Below are the code and all the weights of a small trained network. Each question names an input and a target symbol and asks about switching units off, where a switched-off unit gives its printed mean instead of its output.

import numpy as np


def w(rows, s, z=0):
    codes = np.array(rows[::2]) - 128.0
    scale = np.full(codes.shape[1], s)
    scale[-1] = z or s
    return codes * scale


def norm(h):
    return h / np.sqrt((h * h).mean(-1, keepdims=True) + 1e-5)


def softmax(a):
    e = np.exp(a - a.max(-1, keepdims=True))
    return e / e.sum(-1, keepdims=True)


def log_softmax(a):
    a = a - a.max(-1, keepdims=True)
    return a - np.log(np.exp(a).sum(-1, keepdims=True))


def net(x, mask):
    ids = ['βεμξσφ'.index(c) for c in x.split()]
    T = len(ids)
    res = E[ids] + P[:T]
    u = 0
    for l in range(3):
        r = norm(res)
        for j in range(3):
            rows = slice(2 * j, 2 * j + 2)
            q, k, v = (r @ M[l][rows].T for M in (Q, K, V))
            z = softmax(np.where(np.tri(T) > 0, q @ k.T / 2**0.5, -1e9)) @ v
            o = O[l][rows]
            res = res + np.where(mask[u + j], z, o[:, -1]) @ o[:, :-1]
        u += 3
    return log_softmax(norm(res)[-1] @ U[:, :-1].T + U[:, -1])


Q, K, V, O = {}, {}, {}, {}
E = w([
[53,163,154,163,164,86,99,148,159,72,152],'β',
[151,150,85,113,83,117,104,166,195,28,110],'ε',
[101,150,175,173,179,88,91,159,183,111,72],'μ',
[133,141,161,104,177,152,155,169,242,144,183],'ξ',
[127,7,80,222,169,155,138,154,120,113,124],'σ',
[128,110,213,12,149,115,162,161,72,85,112],'φ',
],0.011)
P = w([
[43,175,135,128,178,139,118,229,254,71,40],'0',
[33,82,212,179,11,97,73,174,176,22,137],'1',
[68,85,54,61,216,154,65,139,195,97,95],'2',
[189,194,51,193,238,123,149,228,82,84,155],'3',
[118,87,199,169,18,77,144,147,152,128,178],'4',
[138,71,43,48,185,83,144,59,163,125,119],'5',
[232,179,111,163,199,126,227,130,37,115,151],'6',
[173,81,189,165,18,100,204,106,83,171,183],'7',
[202,32,77,46,168,124,208,9,123,127,151],'8',
],0.0079)
Q[0] = w([
[185,197,86,140,236,141,123,167,46,136,114],'L0H1',
[150,76,177,169,123,38,170,223,135,39,146],'L0H1',
[138,190,8,85,209,189,67,37,16,168,66],'L0H2',
[137,177,137,148,54,144,113,156,83,203,152],'L0H2',
[71,63,75,71,180,91,123,51,190,1,109],'L0H3',
[130,46,199,114,163,96,181,181,140,23,150],'L0H3',
],0.0086)
K[0] = w([
[54,132,117,121,203,64,109,73,137,104,99],'L0H1',
[224,98,86,76,107,149,169,32,114,163,153],'L0H1',
[7,174,163,174,190,72,65,174,136,105,72],'L0H2',
[58,93,115,73,125,134,159,208,96,86,104],'L0H2',
[229,136,166,160,122,99,186,79,88,228,132],'L0H3',
[169,110,124,139,106,173,197,39,71,152,178],'L0H3',
],0.011)
V[0] = w([
[41,140,111,70,192,215,164,118,100,167,245],'L0H1',
[10,130,169,140,158,120,167,120,111,96,253],'L0H1',
[148,2,150,120,173,168,160,185,73,167,78],'L0H2',
[123,135,190,21,115,132,129,170,43,95,145],'L0H2',
[41,156,81,131,57,103,83,159,95,120,141],'L0H3',
[80,66,78,63,87,188,127,190,95,90,228],'L0H3',
],0.0057)
O[0] = w([
[125,167,154,170,156,213,162,114,158,133,3,3],'L0H1',
[109,159,125,140,73,119,202,43,164,61,61,174],'L0H1',
[83,156,58,126,142,38,179,195,193,174,77,96],'L0H2',
[108,47,141,123,108,68,144,192,168,56,162,44],'L0H2',
[124,111,158,155,102,142,109,100,112,59,201,100],'L0H3',
[18,127,115,91,92,170,91,143,97,117,194,231],'L0H3',
],0.0066,0.0028)
Q[1] = w([
[195,199,213,255,55,153,186,175,34,115,194],'L1H1',
[83,123,142,97,97,232,109,140,44,210,146],'L1H1',
[107,179,79,92,164,255,70,122,93,170,118],'L1H2',
[128,140,76,86,227,196,218,190,115,69,106],'L1H2',
[206,156,103,171,151,99,150,152,145,149,115],'L1H3',
[78,17,229,127,102,75,99,10,204,174,100],'L1H3',
],0.0078)
K[1] = w([
[110,173,124,165,133,94,1,102,181,82,112],'L1H1',
[67,129,119,66,173,126,70,132,172,82,92],'L1H1',
[55,84,53,97,169,125,124,91,93,124,114],'L1H2',
[196,100,86,88,144,125,190,31,90,163,152],'L1H2',
[217,125,116,104,114,104,166,105,104,160,113],'L1H3',
[102,116,223,209,80,147,133,237,131,125,138],'L1H3',
],0.0097)
V[1] = w([
[119,127,132,106,162,104,154,109,73,127,82],'L1H1',
[141,171,116,145,162,162,171,108,202,158,188],'L1H1',
[115,189,142,174,121,120,169,162,100,107,132],'L1H2',
[110,145,179,40,128,81,120,138,103,104,85],'L1H2',
[151,131,80,120,1,118,89,126,123,71,104],'L1H3',
[118,110,164,89,117,130,130,142,53,118,86],'L1H3',
],0.0084)
O[1] = w([
[71,144,166,85,95,187,80,46,96,122,123,5],'L1H1',
[107,103,13,127,28,85,182,208,109,141,212,90],'L1H1',
[239,140,161,138,103,195,133,101,150,157,176,61],'L1H2',
[96,106,41,179,168,209,180,235,151,194,254,217],'L1H2',
[138,149,190,195,246,137,210,164,208,170,66,236],'L1H3',
[108,100,111,136,61,48,180,145,189,169,158,13],'L1H3',
],0.0063,0.0026)
Q[2] = w([
[175,133,57,186,45,175,111,119,98,192,166],'L2H1',
[168,45,86,235,144,98,143,46,148,86,96],'L2H1',
[92,13,87,45,229,115,170,207,124,77,28],'L2H2',
[113,60,254,156,82,194,68,51,102,70,142],'L2H2',
[98,20,141,133,28,78,122,131,252,170,136],'L2H3',
[172,189,239,243,10,129,126,195,105,58,207],'L2H3',
],0.0079)
K[2] = w([
[138,129,80,200,63,136,70,117,131,157,131],'L2H1',
[168,23,109,150,154,108,145,24,120,125,109],'L2H1',
[174,60,131,170,168,205,158,64,56,177,115],'L2H2',
[110,67,113,117,167,143,90,162,209,1,125],'L2H2',
[129,164,207,172,64,158,96,224,96,145,111],'L2H3',
[69,201,124,179,126,133,5,129,221,86,145],'L2H3',
],0.0094)
V[2] = w([
[137,81,91,254,103,98,116,94,119,124,129],'L2H1',
[156,136,79,67,150,107,102,101,140,173,92],'L2H1',
[167,79,64,140,168,160,133,135,96,115,123],'L2H2',
[124,115,128,92,131,109,121,166,179,53,138],'L2H2',
[167,194,133,6,100,130,173,144,166,141,122],'L2H3',
[123,94,25,194,119,173,105,64,151,103,98],'L2H3',
],0.0083)
O[2] = w([
[92,154,67,112,204,215,174,213,132,147,198,111],'L2H1',
[124,115,190,145,104,136,170,157,161,110,200,51],'L2H1',
[104,116,200,155,75,106,88,67,175,104,102,200],'L2H2',
[185,128,130,109,89,132,164,78,62,218,147,254],'L2H2',
[90,161,126,199,254,173,65,109,129,80,110,39],'L2H3',
[131,92,225,118,105,68,157,168,165,143,121,133],'L2H3',
],0.008,0.0053)
U = w([
[50,178,135,146,125,207,33,72,119,66,121,254],'β',
[192,87,122,105,110,127,14,127,64,152,224,124],'ε',
[206,133,191,148,254,116,134,171,184,101,143,59],'μ',
[173,197,148,123,83,231,234,92,135,166,55,70],'ξ',
[69,132,7,131,143,124,169,194,131,170,97,123],'σ',
[63,107,163,100,71,32,115,147,162,74,81,134],'φ',
],0.0085,0.0068)

Each question gives the input, a string of symbols that net reads in full, and the target symbol t.
The units are the heads (2 rows each of Q, K, V and O). Each row of codes is followed by its name. A weight is (code - 128) times the scale printed after its matrix; where a second scale follows, it is the last column's (O and U).
mask holds one flag per head, layer by layer. A switched-off head (its flag False) gives its mean, the last column of its rows in O, instead of its output. The means were averaged over made-up inputs and are rounded, as every weight is.
A unit's drop is (log p(t) with every unit on - log p(t) with that unit switched off) / (log p(t) with every unit on - log p(t) with every unit switched off).
The circuit of an input: a set's keep is (log p(t) with only the set's units on - log p(t) with every unit switched off) / (log p(t) with every unit on - log p(t) with every unit switched off). Starting from all 9 units, units are removed one at a time, each time the one whose removal leaves the highest keep (on an exact tie, the one counted first), for as long as the keep stays at least 0.8.
units of the circuit, in order: the units of the circuit, biggest drop first
unit that matters most: the unit with the biggest drop
which heads matter: for each layer, one digit per head in row order, 1 if its drop is at least 0.15 and else 0, layers parted by /
drop when u is switched off: that unit's drop, to one decimal
input φ ξ σ μ β, target σ: unit that matters most	L0H2
input μ φ μ ε β μ ξ μ, target ξ: which heads matter	100 / 000 / 000
input β ε φ σ ξ σ σ μ, target σ: units of the circuit, in order	L0H2, L2H2
input μ ε σ ξ φ μ, target β: which heads matter	000 / 000 / 001
input μ σ φ β μ μ ε φ, target φ: which heads matter	010 / 000 / 000
input ξ β β ξ σ σ ε μ ε, target μ: which heads matter	001 / 000 / 000
input φ ε ε ε μ μ, target μ: which heads matter	001 / 000 / 000
input σ φ μ μ β μ ξ, target ε: which heads matter	000 / 001 / 000
input φ σ β σ, target ξ: units of the circuit, in order	L0H1, L1H2
input φ β ξ β, target β: units of the circuit, in order	L0H1, L1H3
input ξ ξ μ μ μ, target ξ: units of the circuit, in order	L0H1, L2H2
input μ μ ε μ μ φ φ, target σ: which heads matter	000 / 011 / 000
input ε σ φ μ σ, target σ: which heads matter	000 / 000 / 100
input μ σ μ μ ξ β ξ β, target ξ: units of the circuit, in order	L0H1
input ε μ β, target μ: which heads matter	001 / 101 / 000
input φ β μ φ, target ε: which heads matter	000 / 011 / 000
input μ μ μ φ, target ε: which heads matter	000 / 001 / 000
input μ β ξ ξ μ β, target σ: which heads matter	000 / 100 / 000
input ε ε ε μ ε, target ε: which heads matter	100 / 000 / 000
input μ ε σ β, target φ: units of the circuit, in order	L2H3
input φ ξ φ σ μ ξ μ μ ξ, target σ: drop when L2H2 is switched off	0.1
input φ φ μ φ ξ φ, target β: drop when L2H3 is switched off	0.2
input μ ε μ, target μ: drop when L0H3 is switched off	0.6
